Each row is followed by its class.
[-22  -6 -15  -9  16  -7  18  12   9 -24  28 -16 -42   4   5 -16   2  -5
  16  37 -12   1  18 -10 -15  21   5  21 -25   3  13  15   2   8 -22  10
  20   1   0  18   6 -25  20] : Nur
[ 17 -12 -13  10  14  -9  11   7   0  42  15 -11   2  -6   8 -19  -6  18
 -12 -47 -20  27 -16   6 -15 -31  -3   9   3   2  -5  -1 -28   8   7 -22
  10 -15  13 -15 -25 -29  30] : pif
[  8 -16  11   5  -4  -1  -6   4  13 -15  -1  -6  13  12   9 -26  -1  -4
 -14 -10   9 -11  -8  -7 -12   8 -16   5   0   0 -15  -7 -41  -3 -11  41
 -23   4  -7  21  19 -27 -10] : mufep
[ 11  19 -35   2  10   6   1   4  19  -8  18  38  40   2 -50  40  10 -27
  13  40 -13  35  33  -9 -10 -18  42 -27  14  -5  33 -16  22  11   5 -41
  33 -13  11 -16  35   8  24] : neker
[  5 -16  -7 -33 -18  19  33  23  31 -28  33 -15 -46  30   9  -7 -11   8
  58  47 -20  12   7  -6 -10   2  35   2 -44   2  22  11 -30  27 -20 -11
  21  -2  15 -37  -2 -41   5] : tora
[ -3 -10  -3  -3   1   1   3  -5  22  -1  18 -14   3  -2   6 -19  -6   8
  -4 -14  -1 -14  -4   0  -8 -13  -5  -6  -1  -4   0 -17 -31   3 -17  16
 -15 -20   1   9  -6 -19  16] : pif
[-18  -6 -12   6   8  -5  19   4  28 -29  15   3  -6  -4  -6  17 -14 -21
  15  24  21  -3  17  -1 -17  16  23   4 -28  -2  21  23 -10  20 -39  22
 -14  -3  13   9  27  13 -28] : tora
[-26 -11 -18  11  46  -4  22  -5   7 -21  -4  -6  -4  -9  18 -17 -27  26
 -24  13   0  24 -15  -7  -9 -13  46   7  -7  23 -15  -1 -26  -6  16  45
 -25  37  -3  -7  -1 -22 -33] : Nur
[-24  -5 -49  -7  20  -5  24  19  32 -43  34   4 -31  39  11 -11  -1 -12
  40  47 -42  26  33 -13 -20 -41  -5 -13 -38  17  11  -9 -29   4 -10 -13
   9 -18  24 -24 -30 -40  30] : nukom
[-21 -31 -28   0   8  -5  -2   5  11  -5   4 -16  -5  32  -1 -50  -2  -2
   7   6   0  15  -7  -7  -5 -29 -35  11 -20   7  18 -30 -42  -2 -22   7
 -12 -13  -3   0  24  -6  12] : nos
[ -2  29   3 -57 -28   2 -19   6  27 -38 -13  45  29 -10 -15  63 -39 -60
 -13 -20   4  12  27 -69  -3   3 102  11 -13   5  22 -18  31  -1  -2 -15
  -2  15  12 -11  34 -13 -35] : Fefat
[ 11 -11 -30  -4  -7   4  14  13   4   1   9  -2   1  16   9 -13  -4  -8
  -1 -31  10  35   9  -5 -29 -15  16  -2   7  -8   9   1 -11  19   5 -22
  26  -6  21 -35  -6 -19  14] : nukom
[-18 -15 -26 -36 -19  31  -3  31  20 -21  38 -37 -41  14   8 -26 -45  15
  48  26   1   3  36   4 -20  10  52  19 -42  14  32  18 -14  31 -12 -12
  12   2  11  -2  -3 -18  -3] : Fefat
[-12 -12  -5  -6  20   1 -18 -15  32 -99  17  12  13  -6 -26  -2 -21  19
  40  34  37 -20   8  54 -32 -32  46  -4 -14   2  40  18  -1 -12 -75  25
 -44 -47  15   8  55   6 -14] : pif
[-24   0  -1 -11   0  -9  -6   6  15 -19  16   3  -5  10   3  -4 -20   5
 -18  -4 -10 -17  -6 -36  14 -12 -16  14  -4   2  11 -21 -15   5 -21  15
 -21  -6   3  26  15   2  -5] : tora
[-41  10 -28 -20   9  19   1   6  20  -9  38 -11   2 -22 -15   4 -10 -13
  31  23  -8  -4  42  -3  -2   7  61   0  -6  16  39  33   4  27 -23  -3
   3   5  14  26   8 -13  12] : neker
[ 13  12 -44 -10  21   2   1 -10  14 -21 -10  18  -7   8 -17  13 -20 -18
   1 -20   6   8  26  21 -51 -15  18 -16  16 -22  -3 -21  38 -16  -7 -25
  30   1  18 -34  21  23   9] : pif
[ 21  -7   6  -1 -17  -2  15  10   8  11   2  -3  12  11  29 -12  -2 -14
  -1   6 -16  -7 -22 -20 -18  -5  36 -14  -8 -14 -35 -22 -19   1  26  27
   1  37   4 -60 -51 -17  -9] : mufep
[-20  17   0 -48   3 -20  -5   6  94  21   8  21   9  22 -30  15  10 -48
  11  22 -80  -2  71 -56  13  -3 -39 -16 -34   7  17 -36 -13   5   8  43
  16   7  -8  18  35  16  15] : vig
[-16  -2 -27  -1  61  -2 -23  -8  24  36 -14  36 -35 -40  -6  -7 -14 -24
 -41 -52  -6  48  27  -9 -64   1  30  36   9  -3  21 -29   6 -24 -24 -36
  -8 -39 -11  10  -7  -5  18] : vizet
[ -9  -5 -30  -1   2  -5   7   4  31   3  32  -7  16 -14 -19   5   7 -21
  42  24   6  14  50  17 -20   6  16 -18 -13  -6  31  19  -3  25 -47  -9
  15  -5   4  13  30  -6  23] : Nur
[ -4   6  -7 -11 -19  -1  -1  -2  33 -18  23 -13   0 -20  13 -15 -16   6
   9 -11  -9 -21 -11 -15  23 -10  14  -1  -7  -6   5  20  -7  13  -6   7
 -21  -7   6   9   7 -16  11] : nukom
[ 12  -6 -34  -8  13   8 -17  10 -15  29  -7  13  -5  48  -5  10 -24 -12
  -8 -36  17  39  24  37 -16 -13  13 -18  26   9   7  -6  17  26   0 -47
  20  -4   3 -20 -14 -15  -1] : neker
[-16  13 -17 -34 -12  11 -16  12  52 -29  26  12   2 -14 -15   4 -32 -37
  46  10   3   1  44  -5 -21  21  46   5 -17   5  29   8  19  51 -27 -22
   5  -7  14   0  17   6 -13] : kekip
[  7   0  16 -10  19 -10   9  17   0  23  17   7 -31  15  -9  35  -6  -5
  12 -26 -39  24  16 -33 -42  -2   1 -11  -9  -3  -2  -1  -6 -14  28  21
  31   5  12   4  -1 -38  28] : Fefat
[ 22   8 -20 -15  -3  16  37   1 -14 -25 -25   0   4  11   9  23   1 -20
 -31 -17   9  18   2 -16 -36  -4  42  30   5 -19   0  -9   6 -10 -11 -23
  32  -5  29 -49  -5   2  -6] : tora
[  9  19   9   6   0   3  33 -10   2 -19 -12   0  21  10  18  34   0   5
 -22   4  16   3 -32  -1 -20   4  54   1  28   0 -24 -12   2  -3  31  13
   8  22 -12 -54 -26 -23 -34] : Nur
[ 14  -7   0 -16   1   2 -11 -14  22 -23  23  31  25   5 -23  21 -10  -7
 -14 -31   4  -1  16 -11 -23 -14  18 -16   8 -13  10  -6  -6  22 -22  13
   6 -42   2   4   5   2   5] : vizet
[ -8   4 -15  23 -20  -1  15  -3  17  60 -46 -10   0  -5  38 -33  31 -40
  -6 -26 -10  21 -54   1 -15 -24 -27  15   8 -18 -28 -45 -44 -35  28 -12
 -23   1   4 -73 -55  -9  13] : pif
[  2  -1 -20  -9   3   6  19  15   7 -27 -14  23   7  47  27 -25 -10  -2
  -7  22 -17  13 -14 -18   7 -15   5   2  -5   8 -18 -42 -47 -21  28   6
  -2  37  11 -54 -21 -26 -25] : vizet
[-15  13  -2  -6  12   0   8  13  45 -26  19  -3   4  17 -11   7 -12 -15
  27  38 -13  -2  20 -17 -19  11  33   7 -12   9  29  14 -14  -5 -11  13
  -1  -3  11  19  27  -9   8] : pif
[  3  16  -6  -8  -6  -6  -7   4  47  19  -1  16  15 -14  -4  28 -16 -20
  14 -23   1  14   9   2 -16 -21  24   2   7 -16  11 -10  16   5 -11  -8
   1 -13   5  -6  25 -11  19] : kekip
[  4  11   8  -6  -8  -2   3  11  -6  -8 -13   3 -18  30  22  11  20 -32
  10  12 -26 -14 -10 -24 -31   2   9  -2   3  -6 -31 -34  -2 -23  38   7
  29  29   3 -55 -49 -29  -8] : Fefat
[-15  15   1 -15 -12  18   3  11  26  20  24  10 -15  -7 -36  40  -1 -25
  70   9 -39  14  34 -34 -19 -13  19  -8 -38   1  31  14 -26   3 -30   4
  26  -8  10  26  24 -14  26] : Fefat
[-19 -32 -22 -26 -21  17  -2  13  22 -15  -2  -4 -30  -4  12 -26 -24 -35
  41  21  39   4  25  36 -30  12  11  11 -44  -9  45  24 -11  35 -47  16
 -12 -18  15   1  28  12 -18] : Fefat
[ 26  -4 -32 -23 -56  22  10  27   7   5  24  -3 -27  78  19   1 -26 -17
  52 -36  42   3  13  -6 -33  27 -27 -20 -24 -49   3 -25   1  80 -58 -46
  58 -33  -7 -29 -21   1  27] : nos
[-10   1   5  -6 -25  22  25  14  38 -26  38 -18  -3 -10   7   9 -10  12
  34  36  10 -10  13  10   2  16  44  15 -24   6  18  30 -19  19 -27  18
 -13 -10   0   2   9 -43   0] : kekip
[ 14  12  24 -26  20 -19  37  19  32  -3 -20  23 -14  14  29  -4  20   4
   6  46 -76  29   2 -36  10  -6   0   0 -42   9 -31 -14 -31 -22  63  37
   6  52   3 -34 -29 -48   1] : vig
[  5 -24  -8 -39   8   0 -12 -11 -16  45  -2 -35 -34  34  26 -28   9   9
  40 -59 -23  30   7   3  -7 -31 -30 -20 -10  16 -32 -24 -27  17 -22 -42
  45  -5  -4  -5 -29 -29  34] : kekip
[ 10 -14   3  -1  -8  11   8  10  32 -25  13  -1  17  38   6  -8 -13  20
   0  -6   5   1 -10 -12  -9  -8 -30   2  -1  -9  13  -8 -48   9 -14  19
 -23 -27  -1  12  19 -48  17] : nos
[-18  11  -7   3 -23   1  13  -2   2  -8  29   6   0 -24  -7 -16  11   4
 -12  -6  -4 -37   5 -46  16  14 -38  14 -12 -28  -4   5   3  -1   9   0
  17   0  -4  23  32  18  34] : Nur
[-13  11  -5  17 -20   7 -14   7   7  38  22 -28  16 -13  15 -21  13  17
  25 -26   1  -6  -9  22   2  -3  -8  -8  11 -15   6   3 -23  18  -5  -8
   7  -9  -6   3 -31 -27  28] : neker
[-24  -7 -33 -17   8  18   4  12  30  -6  14  -9 -47  -2  12 -18 -13   1
  26  13 -16   1  21  18 -23  -2  30  21  -7   1  16  34   7  25  -3 -23
  -9  -3   6 -25   3  -3  11] : tora
[-23   8 -36  -2   2   9  26  20  19 -28  27   9  -9   3   5 -18   4  -1
  21  13  23  23  14   1 -24  25  19  10 -13   2  29  14 -26  14 -18 -20
  10 -19  23 -16  10 -21  11] : vizet
[  -7 -105  -62   27   39  -27  -15   -6   61  -36   39  -14  -29   53
   68  -84  -17   12  -20   44   46   57  -48   48  -29  -11  -29   -6
  -11   37    2   14  -18   21  -24  -54  -67  -60    5 -114  -51  -30
  -43] : nukom
[-22 -19 -12  12  21  -9 -21 -23   7  -6  12 -11  15 -15  -9   2  -4 -21
 -15 -27  18 -31  22   4 -21 -10  -5  -3   8   5   0  10  14  -7 -19  19
 -16 -13  -3  24  43  34  -2] : mufep
[-33   6 -36   7  21   0   1   2  28  16  40 -15  -9 -39 -27  -9   3  -1
  29  20  -6  19   1  -6 -14  -5  55   5  14   9  40  19   4  -6 -30   0
   5  -2  20   7  27  -3  28] : vizet
[ 31  13  44 -17   5 -26  42  51   7 -31  11   9 -30  21  11   9 -10   1
  16  52 -35 -24  10 -13  16  25  16   9 -21 -11  -7 -48 -33  -9  12  67
  13  62  -8  27  23 -99  11] : Nur
[  0  49 -23  30  38  13  42  -2  66   8  34 -27  30  97  13  19  23  27
   8  42 -62  -2 -30 -67 -19 -10  13 -61  23  15 -14  14 -44 -28  14   3
   7 -50  24 -59 -79 -59  68] : nos
[  4  -7 -17   5   0  -4   6  -1   1  12   7   3  24   7  -8   7   5  21
 -13 -28  13  37 -16  -1 -29 -35   0  -9  17 -10  14 -10 -13  -7  -6 -10
  -2 -24   7 -18  -6 -22  30] : nos
[  9 -37 -20 -13 -20   6  -2   5  10 -20  26  -9  -4  15  -7 -39 -12  13
  12  -5   6  12  -8  -5  -6  -2 -20  -9 -15 -13   1 -13 -31  20 -41  18
 -18  -3  -1  -7   8 -25   6] : nos
[ 22  -9 -11  -1  10   5  20  15  -1  32   7  17   7   8  -6  14  -8   5
 -25 -15  10  32   8  -5 -12  -3  46  -8  -3 -12   7   1  -7  16   1  -2
  20  -5  14 -27 -17 -11  13] : neker
[-24   5  -6  -5 -15  49  25   6  -1  -9  -3 -17  20  -8  16 -31  10   2
  -2  -6  13 -13  21 -19 -24  29 -24  30  23  -9   3 -17 -38  -6  -5  16
  -9  29  16   5  -2  -9  -8] : vig
[  14    6    3  -23   14  -14   27  -11    2  -12    7  -31   -4   56
   49   -2   15   17  -18   31  -62   -4  -43  -52    6  -47   35  -43
   14   20  -58  -55  -36  -50   27   12   13   50    9  -65 -107  -97
    1] : tora
[  9 -22   1   8 -25  -4   0   5  10  21  40 -14  43  20  16 -32 -15  20
 -21  -1 -17 -19  -9  -2  38 -33 -31 -16  -7   3   8  13 -41   7  -4   6
 -46 -30  13   7 -37 -20  30] : pif
[ 17  10  14 -11 -27   0  12  16  13 -23  35   0 -11  32   6   8 -16  18
  15 -17  -5 -20  -4 -22  11  -4   4 -18 -12 -12  -2   6 -21  28 -11  21
  18 -13   1  14  -7 -43  19] : nukom
[-27   6 -28 -19 -27   6 -32   4  38 -11  12  27  34   0 -23   0 -32 -10
 -10   2  -3  -7   8 -19   9 -31  -6  -7  18   1  19 -46 -15  -6 -22  21
 -45   2 -15  20  42   7 -14] : Fefat
[ -1   7  -9   1  19   7  18   3  14  12 -12   0  10  -6   3  22  -6   2
 -15 -30  22  37  14  -4 -26  -9  27   9   8   0   8 -14  -2   1 -12   4
   2  -6  11   0  19 -23   5] : vig
[-43  29  -8  -4  23 -12   8   2  44 -30   9  17 -24   9 -24  26   3 -40
  26  27  -8  -9  27 -29 -34   9  23   8 -23   3  36  19   6  -8 -26  14
  15 -13  13  17  38  11  -3] : tora
[  0   9   3   1 -11   9  19  15  12 -29 -20  28 -29  14  10  16  11 -46
  10  28  -9 -18 -20 -37 -48   3  11  13  -9 -28 -23 -56  -9 -25  23  34
  25  29  13 -63 -26 -14 -22] : Fefat
[ -3  10  -4 -20  -2  21  30  16   1 -49  22   5 -17  42   5   9 -17 -20
  40  17   3  -6  22  -4 -24  21  11   6 -12  10  15  25 -14  28  -1 -22
  19  -8  20  15  12 -32   6] : pif
[-18 -19 -16  -1  -1  -1 -14  10  49   9   6   6   2  -5  28 -36 -24   7
  -7  13  -1  -1  -7  -8  24 -31 -20  16 -18   2   3 -34 -30   4 -20   2
 -45 -12  -6   9   8 -18   8] : kekip
[ 23 -19 -12  12  18   9  24   2  -6  13 -39 -10  -8  -2  42 -16   4 -66
 -14  -2 -13  -9 -26  -6 -28   2  61  23  13 -36 -36 -55   4   3  29  28
  19  44   4 -80 -27 -11 -12] : neker
[-26  -2 -14  -7  -7   2   5  20  39 -35  34  -6 -12 -20 -16   1  -3 -21
  49  39  -7  -8  33 -12 -23  25   6  21 -28  -8  39   8  -2  15 -18   4
  -4   6   8  15  29 -10   9] : nos
[ 11   0 -11 -17   5 -16  -7   6  -4 -14 -13  -7  -9  17   0 -30   4  -3
  20  -5 -40   3 -35  13 -20 -18  12   5  17   2 -29 -32   4  -4  33   5
   4  47  -1 -80 -32  -5 -20] : nos
[ 15 -18 -25 -26 -16   3  10  25  28  12  30   7  14   9  24   2 -26   8
   1  -7  -6  48  25 -26   4 -12  23  -2 -21   3  -2 -20 -14  29  -8 -42
   7   4  12 -24 -19 -42  17] : kekip
[-21 -10  -1   6   4  -2 -15   8  39  -9  26 -25  14   2   0   4 -16 -12
  23  33   7  12  11 -10 -31 -10  37  10 -12   8  37  40  -2   9 -16  21
 -17 -24  13  41  17  -7  20] : mufep
[ -6  -4  -9 -19   5  18  24  11  20 -22  40 -23 -19   0   8  11   8   9
  67  43 -38  14  43   6 -12   8  14  -6 -18  13  27  39 -19  12 -17 -20
  19   4   6  14   2 -33  25] : nukom
[-18 -18 -26 -25   8  23  14   7   8 -37  24 -15 -23  33   3  10 -14  -9
  24  19  12  25  37  10 -36  15  23   4 -16   2  25  11  -2  24 -28   1
  27 -13  10   3   2 -15  -1] : neker
[ 15  20  -4  -7  -4   1  18   0  52   9  11  10  37   2  -6  28   0   5
  -5  -9  -4  50 -11 -43 -21 -21  50 -13   7  -5  12 -15  -5  -7  -1  -4
  15 -10  18 -37  -1 -50  16] : vig
[ 27  18 -35 -24  -5  -5  32   0  -6 -17  -2  23   4  41  -7  47 -33  -8
 -28 -32  41  46  -3 -20 -20  -6  45 -21   9 -15  -6 -23  32  19 -15 -34
  39 -16  10 -27  19 -14   9] : Nur
[ -5   4   5  -8  -3  -4 -17  -7  16 -32 -10  12  18  31   1   4  11  -9
 -33  13   1 -13  -2 -40  17 -15 -22  20  -3  11   9 -27 -16 -10 -10 -35
  -6 -33  -5   9  12   9 -10] : tora
[ 10   0  18  26  11  26  19  -5  -7 -16 -27 -15  20  43  30  26   4 -32
  -8   0   0  21 -28 -24 -58  12  48  -2  27   2 -36 -16 -29  -9  24  43
  -7  15  -1 -40 -44 -35 -27] : mufep
[  4 -11 -17 -10  29  -2   7  12   7 -14  -5  18  -9  -6 -15  14 -26  -9
 -14  -7  36  17  47  19 -40   3  47  18  -2  -5  22 -15  15   6 -11 -14
   3  -3   4  -3  40   6  -4] : Nur
[  3  18   6 -50  17  12  57  21  17 -13 -32  12 -53  10  39   4  -3  29
  36  23 -34  22  -8 -17   0  -8  48   2 -30   7 -43 -55 -38 -20  27  29
  12  82  -1 -53 -13 -58 -17] : vig
[-10  33  11 -12  13 -16  23  -5  24  24 -15  10  -4  26  20  27  29 -32
  -1  20 -60  18  -6 -56  -2  -8  16 -18  -7  17 -36 -26   2 -26  50  16
  29  48  -1 -53 -63 -34  -9] : vig
[ 13  28   0 -26 -29 -16  57   5  14 -17 -40  12 -10  70  36   4  -9 -21
 -39  27   7  11 -56 -34   4   5  27  -9 -12 -14 -41 -48 -33 -58  27  68
  10  53   2 -64 -47 -24 -42] : vizet
[ 22  -2 -20 -15   3  -4  26  11  13  -5  12  11  -1   4   5   7 -21  -3
   8 -17   5  20   8   6 -19  -9  20 -10  -9 -11   4 -24  -8  11  -7 -25
  16  -2  14 -23  15 -23  14] : pif
[ -8   1 -27 -30 -23  10  16  -1  41   6  23 -21   3  31   9  14  -6  -8
  39  15   8  19  31  -2  -2  -9  11 -33 -22   7   8   5   1  28 -22 -12
  23   1  14 -21 -13 -14   4] : vig
[ -8  16   1  -8 -20  33  41   2   7 -31  -4 -19 -37  41  40  -1  -6  -6
   1  27  -6 -24 -33 -41 -24  27  33  18   1  -6 -34 -16  -2 -41  56  -8
  27  45  12 -80 -55 -20 -23] : pif
[ -7  -7   6   5   5 -21 -13   7  27  -2  18  -1  11  19 -18 -30  -4 -31
   3   7 -32 -13  -3 -64  13  -6 -10   6 -31  15   6   8 -30 -29 -11  27
  -7   8  19  23  41 -10  10] : mufep
[-13  -8  -9 -11 -14  23 -40  -4  -9  12  18  -4  -3  11  -9   9  -7  10
  29 -33 -10 -24  21  29   4 -20  -1  -3  22 -12   9  21  35  23  -4 -25
  13 -10  -7 -11   5  28  20] : neker
[ -1  -6  21 -30  -1 -11  24   7   3 -25  -1   7  -6   3  10  -5   8 -11
  -7  25 -29 -29  27 -24  -6   4  47  -7 -28   2 -32 -24 -22 -18  32  56
   9  68   3 -50 -48 -21 -30] : Nur
[ 39 -18   0 -15 -10  -1  24   5   5  -9   6  -9  14  27  17   8   6  24
 -20 -13   0  35  -6   9 -19 -40  38  -9  -1  -4 -29 -33 -27 -17 -10  11
   9 -10   5 -54 -39 -75  18] : kekip
[ 41  16 -14 -27  15 -25  38  32  16  13 -10  31 -13  70   5  13   1 -27
 -18 -13  -5  49  11 -19 -41   9  10 -10 -13 -12  -8 -28 -14  19  35 -22
  84   3  17 -37 -23 -46  14] : neker
[-20  -3 -30  -3 -27   6   5   6  26 -29  15   0  18   5  -1 -40 -22  -8
  -3   8  26 -21 -12 -13   9   3 -22  13  -4 -11  12 -33 -26  10 -25  11
 -18   1   5   8  41  27 -13] : pif
[ -4 -11  19 -20  30   2  22   6  68 -24  22  14 -78  54   6  19   9 -12
  47  25 -52  19  18 -57 -41   1  10 -19 -62   6  14  38 -30   1  -3  28
  57 -29  17 -19 -19 -61  26] : nukom
[-16   6 -23 -10  -6  19   0  11 -30  40  35   1  -5 -35  15 -23   1  12
 -18   3 -30  -3 -18 -53  12  -2  22  31  28   0   6  10  13 -14  -5 -51
 -16   4  -6  19 -11 -16  56] : Fefat
